Each row has a class, written after it.
[ 21  17  34  -7  24  -4 -53  55  14   4  -6 -21   8  29   2  26  44 -18
 -27  30  -7  25  20  14  35  -7   1  10  -3 -30   4  -7 -14   4 -33  14
  39  -6 -22 -36 -11 -25 -40] -> X
[-32  19  39  28  40  29   6  27 -24  11  16   8  40 -10   1 -18  17   3
  15  15 -36  13   1 -28  33  21 -17 -64   3 -41 -16 -10   1 -21  11  28
 -18   1   8 -37  -8  13  11] -> A
[-39 -11  40  19  16  19  30 -12 -31  20   6  33  26   1  10 -13  12 -14
  34   1 -28   9   6 -34  14   5 -15 -54  -2 -35 -15  -9 -10 -21  42  20
 -14 -22  26  15  -3   7  30] -> Q
[ 28  38  20  24  25   0 -57  39  36  16   6 -24   6  10 -29  33  37 -21
 -23  20 -26  18  -8   2  15 -12   6  10   9 -36   1  -3 -28  11 -18  10
  51 -36   3 -27 -11 -11 -47] -> A
[  6 -24 -12  21 -12  -6 -32  -1  11  43  -3   8 -23  33 -36   1  19 -41
 -56  51  -3   1  -9  49 -33  -7   9  28  11  -8 -36  22 -24  35  16  42
  74  21   3 -31 -24   1  -5] -> Q
[  7  48  24  14   2   7 -40   0  20  -2  33 -49 -21   7  -8  15  69  -9
 -20 -31 -23   7 -13  16  24 -17   5 -12  11 -24   3   0 -24  10 -19   0
  21 -26 -25 -19  -6 -41 -31] -> P
[ 28 -25  11 -17 114 -23  -9 -12 -24 -35 -20  28   5 -11 -59  -8 -37   8
  27   3 -18 -27  39   5  23  24 -14  28   4 -54 -31 -29 -27  14   3  13
  31  18  -4  47   0  -7  24] -> R
[-39  20  54  28  40  47  33  29 -67  10 -10  -1  10  17  18 -37   7  -4
  20 -18 -53  -2  -6  -9  20  24  10 -80  -8 -30 -33 -24  -4  -9  13  20
 -42 -13  12  25  10  48  25] -> P
[ 18 -43  14 -26  52 -32  -8  13  37  -5 -12  32 -23   2 -43 -13 -14  13
  25 -19 -27 -24  17  11  12   1 -23  13  15 -32 -17 -17  -6  20  24   9
  53   1 -12  21 -14 -27 -13] -> X
[ 14 -42  -3 -16  61 -40 -11 -16 -18 -22 -52  42  -1  -3 -33  -2 -56  -7
  20   2  -8 -14  40   3   6  29 -15  50   5 -22 -20 -32  -8  12   4 -15
  35  15 -22  20   2 -11  48] -> R
[ 10  -4 -39  14  -1 -20 -23  15 -11  33 -19  19 -29  14 -15  -9  19 -35
 -54  52  11 -25   5  45 -28   6 -10  48 -12   8 -11  15 -14  40   8  40
  23  62  20  -5 -22  -4 -12] -> W
[-32  23  41  33  36  29  32  56 -79  -4 -18  -3  23  33  47 -39  23  -6
 -19  16 -38  -5   9 -10  18  -5   8 -56 -18 -47 -29 -23   5 -21  -3  17
 -22  15  19   2 -15  33   9] -> M
[ 24  15  36   2  30 -12 -70  29  13  16  -9 -21  10  39 -25  34  39 -37
 -39  28 -25  36  23  23   5   7  -7  13  -2 -25  12 -13  -3  20 -14  -6
  53 -26   7 -36  -4 -28  -3] -> Z
[-39  14  43  14  23  43  30   2  -6   9  15   0  11  28   3 -27  16 -16
  -5  -6 -52  -4   4 -13  25  48 -17 -83  29 -30 -34 -17  -6  18  34  36
 -18  -8 -23 -21   0  25  32] -> Z
[ 44  35  24   5  32  -9 -43  35  25   7  11 -29   7  41 -22  29  45 -17
 -31  13 -21   9  -6  20  13 -15   4  -4   5 -28  27   2 -18  15 -11  -9
  39 -35  20 -10  15   4 -15] -> Z
[ 31  16  10   6  13  -7 -52  69  38  19   4 -14   7  34 -42  38  32 -39
 -36  22 -18  20   8   7  21  19   3  19  18 -15 -10  13  -8  30   8   7
  48 -20   8 -54 -14  -7 -21] -> W
[-10 -16 -48  25 -34 -19 -24  18  -2  22 -11  17 -19  36 -12  -5   9 -42
 -55  34  -1  -7  10  19 -41   8  -9  25  21   9 -26  11 -15  45  19  47
  47  39  -2 -28 -47  -5   7] -> M
[  5  32  30   4  32  -5 -39  27 -12   3  23 -12   4  29  -2   8  52 -14
 -37  19 -19  18   7  23  34  11   4  -6   9 -30  11   2 -21  12  -8  36
  27  13  -7 -31   7 -25  -3] -> Q
[ 16 -23   5   9  83 -23 -29   8   8 -12 -15  39   2 -23 -75  -6 -38   2
  40  -2 -18 -16  22  -6   4  -8  -4  18   2 -53 -29  -8 -18  -2   1  16
  47   1  -5  19 -19 -18   4] -> A
[ 22 -38   5 -24  62 -40 -10   6   5 -10 -22  20 -18 -24 -45 -17 -31  23
   7 -10  -7 -29   2  -1   8   9 -16  55 -16 -36   1 -27  -2   4 -16  -2
  56   8 -19  13 -19 -25   0] -> Q
[-52  12  69  14  71  46  43   8 -75   2   5   5  30  21   0 -22  -3 -10
   7   2 -46  11  17 -21  44  37  -4 -63 -21 -38 -36 -15  -8 -12  -8  44
 -42 -10   5   9  10  27  45] -> W
[-25  28  37  19  15  22  12  14 -38  19  16  -4   7  25  32 -28  34   0
  14 -14 -25 -22 -26  -5  10 -37   8 -78 -21 -37  -2 -18  -6 -18  12  16
 -18   2  10  14   8  29  -4] -> Z
[  6 -26 -40  25 -31 -18 -10  23 -12  26   0  27  -9  27  -6   3  29 -38
 -56  57 -28  -4 -15  31 -51  20  -7  20  21 -12 -35  13 -13  62  35  64
  62  40  11 -53 -36  11  -6] -> A
[-60  23  56  12  54  43   4  -8 -40  17  19   8  13   0 -16 -31   0   1
  26 -22 -29  -3   7 -12  42  15 -16 -81  -3 -25 -16 -24  -8 -12   4  30
 -36   0   3  17  14   4  30] -> Q
[-52  37  67  36  28  40  14   1 -84  13  -8  -2  16  34  26 -37  16 -21
 -10  -2 -52   2  15  -4  36   3  -6 -79 -18 -33 -24 -39 -16   4  18  10
 -34   5   9  -2   8  30  41] -> M
[  5 -33  17 -28  84 -13   1  -4  -2 -27 -38  23 -12 -13 -54 -21 -34  10
  15 -10 -35 -11  33   9   9  35 -11  28  -6 -39 -39 -34 -12  19 -32   4
  37   1 -18  24 -20  -3   4] -> X
[ 25  -4 -38   5  -2 -10 -17  41   7  22 -12  19   8  10 -15   7   3 -13
 -42  58   3 -12 -16  21 -37  -9  -5  38   0 -13  -1  17  -4   7  -4  22
  41  33  24 -12 -33  18 -41] -> M
[ 33 -31 -19  11   5  -8 -22  10 -27  32 -15  41  -3  27 -10   5  13 -34
 -32  85   0   3  11  32 -13   9  -2  40  -8  -2 -36  12 -28  39  31  50
  35  54  25 -11 -18  23   1] -> W
[-26  10  51  31  32  35   6  -1 -29  25  27   1  21  -3  -9 -23  31  -3
  33  -3 -47   0   7 -22  22   3 -14 -85  -8 -36 -23 -13  -6  -8  42  27
 -22 -18  32  -6   6  13  24] -> A
[-21   6  53  37  40  39  14  11 -57   4 -22   8  14  38  10 -22  14 -38
 -13  25 -64  14  26  -1  -7  24  -5 -51 -12 -43 -46 -21   9  23  15  31
  -9 -10   4   1   4  52  48] -> Z
[-10 -11 -66  35 -46 -15 -18  14 -64  21 -18  44 -15  35  -3   5   0 -41
 -32  25   2 -23  -2  36 -73 -12  -3  40   3  -4 -22  12  -5  44  40  35
  29  53  21   2 -26   8  -4] -> Q
[ 19  -3 -25  41   8   5 -30   9 -25  17 -10  23  -9   5 -15 -10  16 -28
 -29  75   8  -3   6  26 -40  -7  13  31  -5 -12 -32  18 -21  25  -4  52
  23  46  21  10 -27  12 -18] -> P
[ 15 -21 -26  15   9 -17 -31  21 -16  23 -19   4 -10  34 -24   0  12 -39
 -29  76  10 -21   6  32 -44   2 -14  34 -13  -3 -42   5 -25  41  11  24
  53  53  19 -16 -26   9 -16] -> Z
[ 31  14  23   3  37   0 -49  52   3   0   4 -31   1  52 -27  26  39 -16
 -36  14 -27  27  14  35   3  -6  16  16 -18 -13  -1   1 -15  14 -13  10
  35 -16  20  -8 -10 -20 -41] -> W
[ 27  54  30  -5  17  -3 -54  40  20   6  17 -19  12   9 -15  22  52 -11
 -14  38 -13  11   2 -12  32 -26  -9   7   9 -49  32  -2   6  19  -5   8
  19 -10 -13 -40 -13 -29 -64] -> P
[ -7  46   9  12  41   9 -40   6  14 -10  31 -21  17  12 -57  29  22 -19
 -27  -8 -17  31   9   9  22  36  -5  -9  32 -14  -7   8 -24  23 -31  15
   7  -7 -13 -32   6 -18  -4] -> Z
[ 34 -58  36 -20  70 -40 -21  20   3  -2 -51  15 -31  11 -40  -4 -22 -22
   6  14 -25 -32  35  17   4  16  -8  36 -10 -32 -20 -37 -13  30  18  -1
  74   7  -7  26 -15 -17  10] -> R
[-38  15  21  38  25  35  19  13 -17   9   7   0   2  16  -7 -26   8 -19
  16 -25 -39 -13 -14 -31   4   2  -7 -67   8 -23 -52 -15  -6  28  -3  24
 -11 -33   7  19 -11  48  34] -> P
[ 22 -45  38 -38  93 -37 -13  14  15 -19 -34  31  -8   5 -47 -10 -49  -2
  19  42 -20 -14  45   1  15  43 -18  34   9 -43  -8 -27  -3  16  13  15
  66   9 -15  14   0 -37  20] -> Z
[ 10 -16 -35   4 -18 -14 -21  15 -15  11  -7  24 -11  15   8  -2  29 -29
 -38  54  -1  -1   6  37 -42   4  -2  35  -7  -6 -25  12 -13  36  25  40
  38  60  15 -12 -32  -7 -19] -> Q
[ 12 -28 -40  32 -39 -12  -5   6 -15  32  -5  39  10  31  -2  11  22 -41
 -27  67 -12  -1  -5  22 -56  -1   1  23  12  -2 -45  19 -22  49  51  35
  38  38  29 -29 -28  23 -29] -> A
[-32  32  71  29  59  59   4   2 -38  13   8   7  22   1  11 -20  33 -17
  14   7 -39  12  16  -4  52  10  -2 -95 -11 -51 -32 -17 -45 -21  -4  47
 -33   0   9  24   5  25  27] -> X
[ 29  37  38   5  20   3 -50  21  11   5  27 -46   4  11 -18  17  61 -14
 -28  21 -12  12   8   5  33  -1  -7 -11  -5 -40  29  -5 -13   4  -4  20
  23 -14 -25 -49   2 -29 -23] -> Z
[  0 -19 -27  28   3   6 -16   8 -47  -8 -23  26   5  40  -8  36  13 -40
 -52  81 -13  23  22  47 -67  29  17  28  23  -6 -41  21 -32  18  -1  48
  38  70  44  12 -33 -15 -14] -> R
[ 32 -25  12  -5  69  -8 -23  -1  41  -5 -12  24  -3 -29 -98   5 -43   2
  22 -19 -36  -5  20  -3  10  16 -25  19  20 -38 -15 -12 -13  12  25  -5
  49 -28   1  24 -19  -4   0] -> M
[ 22 -41   4 -11  57 -46 -10  29 -13 -22 -55  37 -20  14 -21  -6 -39 -16
  -5   2 -15 -19  40   5   2  28   1  64 -13 -20 -18 -28  -9  32   1   1
  45  31 -16  21 -26 -17  10] -> W
[ 17 -29  14  -9  83  -5 -17 -21  17 -19 -14  10 -29  -3 -83   1 -32  -2
  12 -19 -27 -20  41  20  -6  25  -5  20  18 -22 -26 -10 -21  19   2  21
  32  -3  -5  61  -9 -30   7] -> R
[  8  -7 -22 -18   8 -14 -29 -10  -2  21  11  10 -11  12 -36  -9   8 -15
 -23  38   4 -29   6  24 -13   6 -20   2   1   1  -5   0 -25  36  17  34
  33  50  14 -12 -17  -8  11] -> M
[-14 -16  47   7  15  19  28   9 -25  31   1  11  21  11  19 -18  21   9
  21  23 -22   3   8 -35  35   5 -27 -46  -7 -34  -6 -14  -8 -27  30  16
 -10 -26  29  -3  -1   5  29] -> X
[ 41 -24  23  -9  83 -23 -13  28  13 -13 -36  19  -8 -24 -61  -2 -35   6
  30  -4 -26 -29  14 -14  28  18  -2  24  -1 -47 -35 -25 -27  14  -4  -8
  41   7 -19  12  -8   6   6] -> A
[ 29 -17 -42   2 -11 -15 -27   4  18  26   1  29 -13  -2 -33   1  19 -32
 -26  64   0 -29 -26  25 -34  -1 -19  39  11 -13 -38   5 -26  68  20  36
  58  35   1 -25 -34  11 -39] -> P
[ 11 -28  30 -25 104 -27 -17   7 -14 -52 -36  35   8 -14 -42   2 -44  -2
  35  43 -13  -5  52 -13  27   9 -13  42 -11 -59 -43 -25  -2   4 -20   1
  53  40 -14   9 -17 -36   7] -> W
[ 13  46  18   9  40   7 -70  13   9  -6   1 -42  -7  12 -49  39  32 -27
 -18 -17 -29  24  19  30  18   7   5  11  16 -15  -4   1  -8  12 -37  -9
  29 -21 -12 -12   9   2 -16] -> R
[ 36 -13 -39  15  -2  -1 -44  26   9   6 -14  28   4  22 -22  26   1 -28
 -23  83   2  19  12  30 -53   6  -5  52   8   2 -28  27 -21  39  15  42
  36  55  15   7 -38   4 -45] -> P
[  4 -13 -38  12  -2  -9 -17   5  -9  24   4  13 -13   9 -29   7   2 -18
 -38  26   6   0 -15  37 -37   1  -6  47 -11   8 -20  23 -25  31  -2  38
  33  38  14   9 -29   8 -24] -> Q
[ 36 -56  -2   3  63 -31 -42   5  42 -10 -17  25 -16   1 -76  20 -31 -20
  13 -19  -8 -12  47  21 -12  13 -12  47  11 -18 -19  -1  -3  20  25   6
  63  -4  -9  28 -21 -38  -9] -> W
[ 24  -9 -54  34 -26 -16 -36  21   3  13  -2  25  -1   0  -8  20  28 -30
 -35  62  14  15  -6  22 -54 -22  30  53  -5   3 -45  28 -27  26 -17  32
  46  43  32 -17 -44  -8 -43] -> A
[ 42 -43   8 -17  65 -32 -13  13  39   0 -13  43 -10  -2 -52 -17 -20   5
  25  24 -17 -47   9   6  10   0 -11  33  21 -40 -18 -19  -1  15  30   4
  66 -12  -5  12   0 -11 -24] -> R
[ 27  34  30  13  28   4 -57  17  17  21  23 -26 -15  13 -32  20  51 -30
 -19   2 -25  -4  -6  12  29 -30  -3  -7   2 -31  16 -10 -13  32  -8  28
  38 -45  -5  -4   7   3 -31] -> R
[-53  10  55  26  43  44  33 -24 -35  30   4  13  18   2 -20 -21  12 -25
  27 -13 -46  13  16 -23  42  23 -14 -58  -3 -28 -56  -8 -15 -10  28  13
 -37 -37  21   7   2  25  38] -> W
[ 28   1 -38   4   1  16 -32  14  -8  13 -19   4 -20  19 -26  24  21 -40
 -18  41 -20  -3   3  41 -51   9   6  20  11 -20 -54  16 -25  32  13  35
  47  23  13  17 -27  33 -17] -> Z
[ 31 -41  27 -30  79 -25 -19   5  20   5 -41  45   2   9 -57   3 -50   2
  19  26 -18 -23  41  -2   9  23 -22  35  12 -46 -20 -20  -6  15  12  -2
  54   8   5  24  -1 -12  24] -> X
[ 10 -13 -20   8   1  -6  -8  -2 -11  27   4  25 -13  21 -19  -2  27 -28
 -28  63 -12 -26  -2  31 -29   3 -17  19   4 -14 -34  11 -19  47  45  43
  35  61  34  -9 -23   5 -30] -> W
[ 17 -32  23 -30  98 -15 -17  10  -1 -23 -26  41   3 -30 -68 -14 -38  -4
  34  40 -18 -27  36  -9  30  33 -16  22  10 -59 -33 -28  -9  11   2  22
  49  15 -17   3 -18 -17   7] -> R
[ 18  23  28  -3  33  -5 -66  21  16   8   7 -18   4  12 -51  27  36 -26
 -27  19 -13  21  18  14  29  20   9   7   9 -18   5  -8 -30  14 -18  12
  33  -3  -5 -36  -9 -38 -12] -> R
[ 24  20   7  27   2 -17 -57  59   0   1 -15 -27   9  31  -9  34  18 -21
 -34  24 -10  27  10   6  -4  -7   9  29 -11 -10  -6  -2 -13  20 -15  -7
  34  22  -8 -47 -15 -16 -27] -> A
[ 22  38  38  17  38 -11 -45  26  -5  15  -6 -36  -3  28  -5  11  49 -26
 -27  27 -14  15  19  15  40 -23  14   3  -6 -32  -7  -4 -26  17 -14   4
  25  -2  -7 -25   3   0 -20] -> A
[ 38 -26  15 -25  79 -35 -16  19  19  -7 -32  46   6 -39 -58  -8 -46   7
  32  23 -20 -16  24 -28  30  14 -17  44  -8 -55  -1 -20  -2  11   1   7
  42  -6 -18  -2 -16  -2  14] -> A
[ 34 -36  19 -23  74 -30 -19  36  23  -7 -25  46   1   1 -44   1 -43   3
  20  45 -20 -22  12  -1   6  25 -20  42  14 -48 -20 -14   0  13  15  18
  67  26 -21   1  -4 -13 -12] -> Z
[ 37  17  36  -9  36   0 -58  51  28   6  -5 -46   2  26 -22  30  35   2
 -35  27 -14  16  13   6  36  15 -11  11   9 -31  15 -18 -18   7 -34   6
  52 -14  -9 -35  -8 -20 -32] -> X
[-10 -10 -23  26 -15  -9  -5  38 -31  13 -18  18  -6  34  11 -14  20 -45
 -58  78 -22   7  12  37 -36  15 -16  20   3  -8 -29  15 -11  38  33  54
  40  61  14 -33 -40  14 -14] -> M
[ -6 -51  20 -26  72 -37  -5   0   0 -22 -35  43 -18  -6 -41 -10 -40  -1
  23   4 -22  -8  34  -1   2  23 -20  28  14 -29 -27 -30   7  27   4  13
  53  25 -12  28  -9 -33   8] -> Q
[ 10  30  21  32  20  13 -42  17  17   0  10 -40   1  48 -31  25  57 -38
 -44 -11 -35  29  24  29  -8  18   6 -22  28 -10 -12   7  -4  27  -9  -3
  19 -33   7 -23   6  -6  -3] -> Z
[-39  36  37  20  47  60  29   1 -34  -9  40 -10  12  10  -5 -28  20  12
   6 -18 -51  -7  -4 -11  33  18 -13 -87  13 -41 -17  -3 -13 -13  14  58
 -39  -9  -1  18  -1  21  26] -> R
[ 24 -15 -47  21  -3 -18 -34   3   7  30   2  -4 -19  29 -22  -2  30 -28
 -52  38  -4 -15  -4  60 -58   3   7  38  -8  13 -30  17 -31  48   2  43
  51  33  21  -8 -22  13 -25] -> A
[ 26 -61   5 -28  73 -31 -10  18   7 -11 -33  32 -14 -14 -58 -13 -43   9
  35   8 -30 -24  22 -13  10  34 -29  30  14 -35 -17 -35   8  17  20  16
  65 -13  -9  15 -18   2  21] -> R
